Each row has a class, written after it.
[-213  149  263  132 -122 -131  -33 -118  256  121 -456   92  203  278
   51 -491  178   58   66   30  434  151 -610 -341 -417  249  -64 -537
  -81  -93  292 -149  208 -219   43  271  -51 -282 -137  505   92 -170
 -287] => guzop
[  30 -200  -40  -91  -97 -103  340   51 -156   93  238 -282  202   92
 -403 -218 -213  171 -163   24   95  -24  -32 -168  325  126  327  374
  -52 -191  263  277  261  124  137  -10  129  -79 -166  232 -414  -38
  177] => Pel
[ 220 -153 -302  342   57 -468  100  -79    5 -318 -314 -210 -140  -39
  -96 -106 -236   86 -376  -27  131  -19 -132  -83  -95  167  191  159
    6 -138  164  -73  369 -335   52  212  -42   88  251   29 -117  -16
   68] => guzop
[-240 -163   74 -308  224  -47 -193 -132  391  339  -39  445  155  -49
  218 -212   53 -235   -3  201  179  199 -479    2  -52   74 -564 -607
  -84    5   56 -142  141   59  231 -277 -567 -496 -159 -150   31 -120
 -193] => Pel
[ 205  130 -136  -42 -153  -65  201 -126  -13  571   61   27   94  104
 -107  157  -40  -58   46 -224  192   35  -32  -51  461   21  -81  254
 -315 -286  138  -31  239   90  350   81 -596  -14  315  119 -103 -104
   -2] => tak
[ -36 -164 -158  122  -50 -213  370   72 -214  -30  210 -328  127   97
 -243 -101 -186  286 -153   29  -25  -51  -38 -140  462  172  322  553
 -141 -135  244  122  200  108  137   88  250  -11  -38  306 -477   -1
  376] => Nitef
[ 181 -160 -331  277 -279  -57  143  163 -290    7  -18 -158 -124   49
  -91  -16  -95  164  155 -124 -132  125 -290  -43  416  114  365  329
    2 -248   -6  209  -13    1   20 -137   82  -48  590  259 -181   48
  378] => Lova
[ 226  -30   96  550 -310  -68   40 -132   74    2 -223 -334   32  384
 -107  221   66  259   94   60  146  -36   74   96  -45   68  301  432
  156  -20  443  -46    5  -71   16   80  200  -55   79  269  254 -116
  167] => degap
[ -25 -162  -31 -245  -21 -154  374   52   48  112   39   33   46  -69
 -329 -769 -211  142 -190 -108  115  153 -181 -467  107  232  152 -428
   87 -123   97  161  287  -55 -124  -21  -62 -443  337  479 -207   22
 -181] => guzop
[ 183 -128 -315  238    7 -559   53  -83    5 -280 -249 -183 -110   -4
 -155  -23 -175   66 -338  106  -24  -26  -44   -3   17  184  189  239
   25  -90  179  -13  311 -211  109  119   -1   26  255  -33  -83   53
  174] => bamid
[ 242 -127 -297  326  -80 -534  104  -42    7 -219 -237 -198  -56   10
 -142 -146 -165   62 -283   47   95   28  -45 -105    0  198  228  219
   -2 -188  292   10  340 -275   97  198  -48   36  203   10  -64   -8
  102] => degap
[   8  -88 -174 -217 -190   90  216  -60  131  368  107  515 -117 -111
  308  445  -63 -222  193 -209  131  -95  -12  149  477 -104 -304  141
  -69 -230   56 -319  -15  285  253 -185 -524 -190  396   32  -32 -253
   35] => degap
[  65  -36   -9   34  -68  -21  294   77 -210  136  162 -405  225  146
 -448 -316 -138  227 -217   29   73   -3    9 -185  267  126  350  322
 -156 -107  168  296  252   73   81   75  150  -36 -265  252 -354   47
  188] => tak
[ 171 -150  199  418 -279  -34   -9 -194   76  -36 -160 -222  196  403
 -131  252  125  214   97  177   60  -29   77  234  -60  106  163  385
  140   60  410   37  -38   66   77  -58  269 -150 -101  215  277 -131
  267] => Lova
[  19  146   90 -179 -144  -32  416  -58 -171   47  126   87 -174 -265
   29   28 -137  246   74 -149  -60  -63  223  201  111  110  557  280
  143 -112   33  -73 -154  211  -16    2  245  199  197  226 -190  -18
   28] => guzop
[ 161    2 -217  -11 -198 -199   93 -172  -31  515  -31   24   30  114
  -65  163  -59   -7  137 -116  242 -112  -69  -19  367   22   30  334
 -142 -269  189  -67  210   32  314   96 -460  -14  289  208 -102 -112
   31] => bamid
[ 133  -61   96  362 -413  -17  166 -106   20   79 -105 -177  146  408
 -142  263   83  233  192   66   34   12   92  127   54  159  379  555
  185  -43  560   12  -59    7  135   32  215 -120  -51  155  175 -164
  169] => degap
[  53 -120 -149   75  -92   12  219   -3   -7  299  -47  144  -30   73
  119  187 -104   20  121 -228  289  -98 -183  -44  315  -34 -199  333
 -211 -335  133 -180  132   -5  211  135 -424  -14  445  265 -179 -224
   51] => guzop
[ 187 -204 -343  309 -220  -70  -38   33 -222   60 -185 -192  -49  151
 -259   13  -83   90   68 -101 -148   42 -314  -19  316  118  170  319
  -95 -249  -43  235   36  -64   39 -179 -106 -134  617  174 -182  102
  446] => bamid
[  68 -386 -202  127  -85 -145  229   72 -257  -28  231 -343  236  102
 -277 -161 -224  161  -62   18   61  -78  -59 -173  329   63  210  485
 -102 -232  228  240  258  -27  189   94   27  133  -29  172 -403  -50
  320] => Lova
[ 140   92   94 -208 -243  142  347   44 -193  201   56   87  -69 -195
  -80 -226  -95  143  118 -213  -55   23  207  128  146   40  515   61
   69 -195   20  111 -140  147  -30 -105  229  226  477  386 -108 -124
   51] => Pel
[ 229   -8   95  453 -370 -142   19 -109   78   59 -197 -317  111  460
  -96  288   79  176  111   67   76   20   88  133   21   53  205  521
   14   -1  424   39   24  -34  128   73  223   31   28  203  305 -127
  167] => tak
[ 192  -99 -243  144   -8  -59  -48 -130  -31  569  -51  -70   41  128
  -34  165  -48  -26   62  -97  213  -98 -216   16  324  -68 -402  171
 -291  -76    3  -10  277 -163  287   80 -623   53  317  136 -139  -53
   20] => Nitef
[ 229  -69 -105  129 -152   38  211 -181   82  619  -16  138    8   48
  177  499   46  -91  267 -235  311  -37 -127  204  355   18 -354  447
 -192 -283  142 -285   51  115  311  -16 -674  -87  484   75  -78 -241
   29] => Pel
[ 226 -130 -323  246  -21 -572   49  -83    5 -165 -235 -188  -85   -7
 -186 -195 -217  104 -314  113  115   -6 -137  -94   29  191  276  135
  -29 -137  251   28  345 -254   89  182  -90  -17  124   38 -136   43
   75] => Pel
[ 159   36  199  403 -394  -65   39  -90  103   48 -172 -183   98  390
  -58  183   72  203  168   84   73    9   47   81  -98   61  273  430
   69  -35  445  -32  -35  -21   60   77  284  -15  -20  184  277 -195
  117] => Pel
[ 243  -54  183  597 -278   57   79 -218  113   84 -267 -297   98  441
 -152  413  140  280   67   55   71   -5  146  275  -81  130  140  529
   92   82  422  -71  -27  -30    9   52  296   -1   24  280  192  -96
  182] => Nitef
[ 230 -107 -296  290   22 -545    6  -22  -12 -242 -277 -233 -101   38
 -157 -110 -178  134 -352  129  127  -37 -151  -76  -45  195  280  209
   18 -109  206   38  332 -294   74  218   38   16  116   68 -103   63
  110] => tor
[ 231 -106 -190  110  -23  -90   39 -285   -1  438  -16   70  -24  -19
  109  195  -70  -63   79 -168  245  -54 -223  113  300  -45 -292   22
 -230 -193   61 -155  146  -33  303  -14 -639  -16  428   96  -29 -185
  103] => Pel
[ 150  -50  126  465 -311  -96  -15 -164   92  130 -136 -176  128  413
  -12  316  157  247  231  187   53  -33   87  273   -6  124  191  532
  125  100  462  -56  -79  -18  111   32  240 -125 -131  160  242 -113
  159] => Nitef
[  29    4   21  -48 -274   87  224   61 -175  239  182   48   -8 -117
   -9  -56  -94  160  297 -187 -103  131  151  126  162   69  402  219
  -63 -189  102  107  -69  -10   13  -14  112  384  243  141  -79  -69
  -14] => Nitef
[ 262 -128 -127  -48 -224    6  138  -83   54  475   63  132   49  101
  -83   45  -80  -34  103 -198  263 -115   67   32  406    0  -35  315
 -118 -390   97   66   82  198  254  -50 -445 -186  459  291 -101 -140
   45] => tor
[ 199 -215 -321  227 -248  -47   73  133 -213   55  -89 -104  -77   81
 -205  -68 -138   80  104 -214 -107  102 -249  -34  361   85  210  260
  -97 -307  -30  269   39  -52   25 -182  -50 -161  772  229 -202    1
  361] => bamid
[ -12 -163  -56  158 -311 -125  255  140 -265  -77  235 -341  270  146
 -228 -197 -153  152  -16   29 -108  -85    5 -462  349   46  231  408
  -92 -146  229   99  267   38   42  125  266  179 -111  231 -239  -56
  384] => degap
[ 119   44  -92  -70 -348 -142  274  -44 -144  395  147  -12   19 -168
  -98 -232  -46  166  230  -69  -88  103  224   98  246  204  394  203
  -55 -104  184  229  -50   82  107  -20   46  288  375  200  -63   34
  185] => degap
[-116 -259 -150  120 -163 -234  300  109 -145  -98  171 -208  174  103
 -109 -131 -184  116  -34  -12   20  -60 -100 -292  303   97  122  450
 -146 -312  309   51  175   56  122  161   93   30   12  202 -345 -102
  397] => tor
[ 161 -127 -118   65  -84   17  202 -158   47  488   23   59  108   80
  -12  367  -39 -105   95 -252  222   -4   68   99  422   -7 -302  397
 -166 -265  145  -59  173  168  286  -26 -628  -51  386   71 -154 -158
   60] => guzop
[ 180 -208 -358  270 -253  -42   65  176 -191 -100  -76 -193 -202   60
  -96  -98 -195  119   24 -203 -126   57 -244 -173  432   31  254  147
  -34 -260  -67  203   39  -34  -50 -138   82  -54  718  288 -216   43
  313] => degap
[ 210 -202 -370  320   23 -526   67  -18    3 -324 -221 -211 -114    3
 -117  -17 -220   99 -295   58   67   11 -153  -56   69  188  239  223
   -8 -138  186  -11  332 -254   81  164  -18   92  244   30  -98   46
  132] => Lova
[ 112   68   40 -165 -149   32  332  -60 -292  236  160 -101    2 -134
 -206 -262  -71  261  130 -140   10   37   35  104  105  181  547  154
   -1 -135   -4  233 -103   58   42  -10  169  197  189  336 -112   -8
   39] => Lova
[ 321  118  -43   59 -262   -5 -141 -208   17  780  -73   32  184  170
  -28  141  136 -141  238  -69  242 -145  -46  -48  180  -75 -202  385
 -294 -222   67 -106  219  -74  317  128 -637   36  107   10   52 -107
   25] => Nitef
[ 170 -250 -296  182 -232  111  131  213 -159  -21  -58  -53 -181   66
 -113   77 -146  139   86 -174 -157   71 -160   76  478   51  209  268
  -44 -245  -25  171  -61   88    4 -314  109 -166  829  331 -234   46
  375] => Lova
[ 111 -191 -389  200 -224  -47   74  199 -130 -105  -79  -66 -241   26
  -16   93 -188   47   73 -221 -154  100 -241  -13  433    1  120  180
 -106 -279  -86  103  -19   13   -9 -221  -68  -82  800  199 -141   57
  313] => tak
[ 202  -89 -276  306    5 -470   53 -103  -11 -185 -311 -218  -56   29
 -195 -196 -211   96 -316   13  132    7 -156 -115  -96  201  281  186
  -34 -159  215   15  368 -332   86  201  -94   24  138   22  -87   -1
   71] => guzop
[ 244 -103 -298  248  -47 -458  125  -82   39 -174 -240 -196 -101   26
 -183 -184 -207   91 -339   20  153   18 -120  -82   -8  194  260  121
  -52 -176  227   -6  344 -251   90  209  -75  -61  144   64 -127   11
   23] => tak
[ 303  -88 -300  270  -48 -495  122  -83  -13 -237 -252 -250  -97   12
 -200 -114 -189   99 -380   41  100  -20  -56  -47    2  189  259  163
  -18 -120  175  -13  333 -227   81  180   12  -16  207   72  -92   57
  114] => tak
[ 132 -155 -328  225 -275 -122   65  162 -227  -84 -157 -148 -166  112
 -164 -177 -191  132   35 -149 -162   -1 -351 -154  346   68  280  199
  -88 -312  -62  196   44  -70  -15 -118  178  -91  753  355 -204   25
  417] => bamid
[ 120 -153 -248  152 -233  -52   18  224 -226  -74  -50  -16  -88   74
  -87   -3 -124   74  139  -43 -185   59 -270  -24  294   77  248  224
   45 -198  -38  202  -70  -65  -15 -202  171  -68  594  182  -57   40
  368] => tor
[ 144 -139 -278  200 -188  -34    1  157 -189    1 -118  -63 -157   82
  -44  -21 -113  101  101  -97  -88    6 -403  -13  288   85  240  253
  -51 -293  -39  156  -50  -74   25 -150  106  -97  567  215 -157   21
  388] => tor
[ 196 -316 -353  299 -270  -58  118  172 -183 -140 -107 -198 -182   83
 -137 -101 -218  154   15 -199 -107   65 -293 -100  411   63  105  135
 -122 -314  -30  178   59  -61  -46 -148   56 -150  899  371 -259   49
  403] => tak
[ 174 -214 -426  229 -245 -150  109  148 -204  132  -52  -61 -124   63
  -70  -56 -136  102  149 -113 -115   84 -334  -10  485  143  179  325
 -126 -324   62  190   42  -35  112 -170  -48 -149  652  199 -193   14
  397] => Lova
[ 253    4  143  478 -296   13   87 -203  -13  234 -177 -332  169  422
 -229  263  141  319  129  100   45  -21  105  258  -52  194  352  623
  115   65  435   34  -15  -82  104   74  223  -33 -150  159  148  -76
  141] => Nitef
[  95 -249 -352  227 -232  -96  -75  110 -153  -44  -69  -40  -33  113
 -108   -6 -165   18  165 -127 -186   55 -316  -48  405   88   99  182
  -95 -301  -80  173    8  -37   22 -216  -31 -113  671  159 -129   38
  392] => Nitef
[-202 -190 -251 -391 -235 -487  339  205   12  -48  378  463   17 -131
  110 -599 -311   47  168 -138   47  269 -300 -469  531  125  270 -560
  -25 -253  232   53  196    8  114  -24   51 -318  529  485  -34 -157
  -68] => Nitef
[ 159 -162 -186   77 -230  215   15 -117  116  461 -105  157   -3   37
  194  187  -79 -208  218 -490  192  -50   60  -49  260 -219 -364  -38
 -257 -392   16 -251  151  -30  179    0 -619  220  743  225   12 -303
  -44] => Nitef
[ 136  -29  -45   82 -115  106  143 -113  158  542   62  106   25   87
  116  540   20  -81  193 -229  198   62   43  125  392  -63 -292  348
 -181 -193  192 -219  108  178  268  -63 -610   35  312   27  -96 -153
 -109] => Pel
[  84 -214 -291  243 -309 -121    6  154 -219  -96 -104   26  -75   61
  -32  -15  -71   80  168  -35 -207   47 -326  -27  323  101   76  202
  -67 -240   10  144  -73  -21    3 -238   63 -192  630  182  -20   21
  529] => degap
[ 261  -85 -250  254  -10 -478   86 -100   -1 -204 -283 -196  -78   10
 -242  -92 -146   91 -358   24   79    5   -7  -36  -34  192  285  214
    0 -125  189   18  327 -213   59  152  -22  -47  227   59 -118   34
   93] => bamid
[  90  203  146 -127 -128  163  370  -32 -178  259   57   16   31 -102
 -242  -66  -20  206  100 -219  -63  177  221  144   42  171  547  156
   72 -132   39  170 -126  144  -43  -23  137  271  193  282  -46  -12
 -111] => Lova
[ 260   41  -47  173  158  106   21 -196  203  521 -190   48   42   89
   28  523   82 -148  -46 -279  294   22  -54  272  185  -38 -430  214
 -205 -102  -32 -201  184   42  238 -101 -630  -71  360   71  -29 -131
 -105] => Nitef
[ 165  -77  125  493 -298  -59  -35 -272   71    2 -291 -164  126  358
  -77  317   90  180  154  171   22  -28 -100  256 -139  195  150  398
  141  -19  386 -101  -85  -33   87   -6  158  -58   22   86  239 -152
  272] => Pel
[ -72 -287 -250    3 -156 -226  295  192 -185 -164  244 -275  154  140
 -278 -164 -341  154 -142   19  -52 -111    8 -271  541   23  213  362
 -114 -165  200  196  248  126  133   42  157  -28  113  291 -423  -19
  347] => tak
[ 117 -277 -359  374 -367 -140  102  178 -224  -50  -24 -116 -103   51
   21  -22 -132  124  213 -122 -116   82 -351 -170  393  101  111  299
 -110 -301   69   92   36  -94   12  -61    4  -23  668  199 -181    4
  456] => degap
[ 188 -177 -331  233 -264 -138    2  236 -215  -58  -92  -43 -177   67
  -34   40 -166  143  113 -102  -45  -11 -387  -48  361   69  232  281
 -117 -296  -31  151   19 -104   24  -87  124  -63  696  264 -171   48
  425] => tor
[ 180 -172 -398  229 -244 -149  -13  162 -220  -26 -110 -124 -162   68
  -85  -21 -199   62   90  -76 -171   -3 -361  -74  431   52  143  194
  -66 -244  -88  167   24  -53   33 -172   63  -31  741  202 -199   72
  407] => Pel
[ 136  150   64 -153 -188  -69  283   31 -171  204   54    6   84 -107
 -184 -277  -63   99  124 -128  -38   80  190  179   61  109  652  273
  132 -216   25  271 -137  147   63  -59   81  178  188  232  -42  -42
  -22] => tak
[ 140 -243 -397  238 -237  -86  -32  124 -188  -64  -95 -153 -204   48
  -68  118 -207   88   65  -69 -205  -64 -277  -58  412    8   10  172
  -74 -168 -108   66   22  -31  -25 -183   11    7  694  155 -197  130
  410] => Pel
[ 155    9  244  432 -306   46   92 -139   61   61 -180 -132  132  375
  -71  253  139  269  148   24  163   58   -1  228 -136  179  290  414
   66  -98  505  -23  -63  -18   92   38  288 -129  -30  256  228 -225
  171] => tor
[ 125  -36   88  450 -381 -160    5 -224   50   76 -180 -205  148  415
  -69  392  170  218  232  142   -1  -31  126  267    3  126  356  627
  162   20  534  -28  -86   52  160   24  170  -42  -96  102  292 -126
  296] => bamid
[ 172 -201 -310  181 -166  -55  134  136 -200  -52  -29 -137 -117   60
 -165   54 -154  143   -1 -113 -227  -15 -136   24  478   86  198  320
   10 -191  -72  132  -10   58   13 -210  101 -193  721  221 -272  100
  442] => Nitef
[  70   50  206  472 -394 -136  -36 -154   77 -119 -251 -118   80  374
   39  170  103  179  216   92   59  -72  -13   33 -196   54  210  426
   27  -63  473 -141  -25 -128   29  131  261   36  -34  220  410 -211
  212] => guzop
[ -36 -162  -85   55 -138  -73  384  110 -304 -101  229 -383  188  119
 -304 -210 -208  245 -165   -3  -60 -128   99 -310  380   83  336  521
  -80 -128  207  166  203  102   90  144  289   83  -84  251 -433  -13
  373] => guzop
[ 246 -135 -253  286  -48 -480   48  -44    7 -242 -257 -195  -62   47
 -156  -73 -190   88 -285   93  117   -8 -119  -54  -17  171  255  219
   27 -148  229    1  312 -239   97  166    7   38  184   42  -99  -12
   67] => Pel
[  -2   17  -11 -111 -242  -53  292   79 -129   76  158   68  -32 -197
  -31 -254 -157  121  177 -244  -38   86  137  -55  149   49  396   14
 -139 -243   49   71  -55   84  -73   -8  133  258  350  310  -24  -62
   87] => Lova
[ 202 -112 -319  245  -14 -567   59  -99  -12 -195 -229 -193  -96   -8
 -179 -106 -195  116 -305   72   66  -16  -86  -11   -5  210  301  203
   -8 -116  206   12  331 -244  123  172  -36  -14  159  -20 -130   45
  101] => bamid
[ 157 -143 -247  262 -268  -43   70  207 -247  -42  -66  -86 -111  105
  -57   44 -135  128  127 -154 -152   59 -280  -34  323   64  251  312
  -45 -309   12  165  -33  -56   16 -125  163  -12  590  211 -139   -3
  365] => tor
[ 309  -22 -155  261 -200   38    3 -194  -39  689    3 -103   83   39
   90  214  100    9  223 -238  276  -80   44   56  254  -52 -121  287
 -221 -185  117  -88  172  -19  249  141 -642  295   58   44  -26  -58
  -43] => degap
[ 132  -13   99  382 -225    7   77 -137  102   91 -108 -255   96  348
 -159  322   73  211   55   25    7   51  123  141   18  121  223  441
   84   32  453   15   18   -5   80  -18  150   21 -115   82  196  -69
   94] => degap
